Below are the code and all the weights of a small trained network. Each question names an input and a class and asks about switching units off, where a switched-off unit gives its printed mean instead of its output.

import numpy as np


def w(rows, s, z=0):
    codes = np.array(rows[::2]) - 128.0
    scale = np.full(codes.shape[1], s)
    scale[-1] = z or s
    return codes * scale


def f(y):
    return np.maximum(y, 0)


def log_softmax(a):
    a = a - a.max(-1, keepdims=True)
    return a - np.log(np.exp(a).sum(-1, keepdims=True))


def net(x, mask):
    res = np.array(x, float).reshape(1, 3) / 4 @ E
    y = f(res @ A[0][:, :-1].T + A[0][:, -1])
    res = res + np.where(mask, y, B[0][:, -1]) @ B[0][:, :-1]
    return log_softmax(res[-1] @ U[:, :-1].T + U[:, -1])


A, B = {}, {}
E = w([
[104,220,187,45,108],'x0',
[87,65,242,135,220],'x1',
[50,126,3,101,204],'x2',
],0.011)
A[0] = w([
[157,87,176,247,112,97],'neuron 0',
[119,37,208,166,178,157],'neuron 1',
[152,203,219,61,112,120],'neuron 2',
[150,90,161,179,176,112],'neuron 3',
[219,156,38,185,11,143],'neuron 4',
[98,199,69,97,96,114],'neuron 5',
[180,109,164,87,49,235],'neuron 6',
[117,139,90,199,132,236],'neuron 7',
[128,61,175,161,108,115],'neuron 8',
[99,2,114,81,146,2],'neuron 9',
[51,121,83,158,216,207],'neuron 10',
[99,163,38,57,77,131],'neuron 11',
[75,221,85,103,107,110],'neuron 12',
],0.0092,0.0059)
B[0] = w([
[174,78,129,77,112,193],'neuron 0',
[183,202,97,80,136,220],'neuron 1',
[40,70,106,237,187,186],'neuron 2',
[174,155,141,102,114,174],'neuron 3',
[68,175,107,247,229,250],'neuron 4',
[139,127,77,78,62,184],'neuron 5',
[147,189,171,141,163,202],'neuron 6',
[206,174,217,101,199,197],'neuron 7',
[202,127,103,78,90,173],'neuron 8',
[182,127,176,118,150,158],'neuron 9',
[58,51,137,211,110,227],'neuron 10',
[155,94,117,114,66,203],'neuron 11',
[176,135,104,137,1,180],'neuron 12',
],0.0077,0.014)
U = w([
[123,148,153,130,225,142],'0',
[48,128,130,166,143,243],'1',
[169,138,129,6,73,5],'2',
],0.013,0.0017)

Each question gives the input, the list of numbers given to net, and the class t.
The units are the neurons (one row each of A and B). Each row of codes is followed by its name. A weight is (code - 128) times the scale printed after its matrix; where a second scale follows, it is the last column's (A, B and U).
mask holds one flag per neuron, in row order. A switched-off neuron (its flag False) gives its mean, the last column of its row in B, instead of its output. The means were averaged over made-up inputs and are rounded, as every weight is.
A unit's drop is (log p(t) with every unit on - log p(t) with that unit switched off) / (log p(t) with every unit on - log p(t) with every unit switched off).
The circuit of an input: a set's keep is (log p(t) with only the set's units on - log p(t) with every unit switched off) / (log p(t) with every unit on - log p(t) with every unit switched off). Starting from the 12 units with the biggest drops (on a tie, the unit counted first), units are removed one at a time, each time the one whose removal leaves the highest keep (on an exact tie, the one counted first), for as long as the keep stays at least 0.8.
units of the circuit, in order: the units of the circuit, biggest drop first
top k neurons: the k neurons with the biggest drops, biggest first
drop of u: that unit's drop, to one decimal
input [2,4,3], class 1: units of the circuit, in order : neuron 7; neuron 10
input [-7,-8,-3], class 0: units of the circuit, in order : neuron 4; neuron 7
input [6,-3,-3], class 1: units of the circuit, in order : neuron 2
input [4,-2,-1], class 1: units of the circuit, in order : neuron 2; neuron 7
input [-3,-8,-3], class 0: units of the circuit, in order : neuron 4; neuron 10
input [-2,-6,-3], class 0: units of the circuit, in order : neuron 4; neuron 10
input [-5,-4,-2], class 0: top 2 neurons : neuron 10; neuron 7
input [0,1,-5], class 2: top 4 neurons : neuron 4; neuron 10; neuron 8; neuron 0
input [1,-5,-2], class 1: top 2 neurons : neuron 4; neuron 1
input [-6,1,-6], class 2: units of the circuit, in order : neuron 0; neuron 8
input [4,-3,-3], class 1: top 3 neurons : neuron 2; neuron 7; neuron 1
input [-8,-6,0], class 0: top 2 neurons : neuron 7; neuron 10
input [7,-2,-7], class 1: top 2 neurons : neuron 2; neuron 7
input [7,-4,-6], class 1: units of the circuit, in order : neuron 2
input [-8,1,-2], class 2: drop of neuron 2 : 0.3
input [4,-1,8], class 2: drop of neuron 4 : 0.6
input [-6,6,-7], class 2: drop of neuron 2 : 0.0
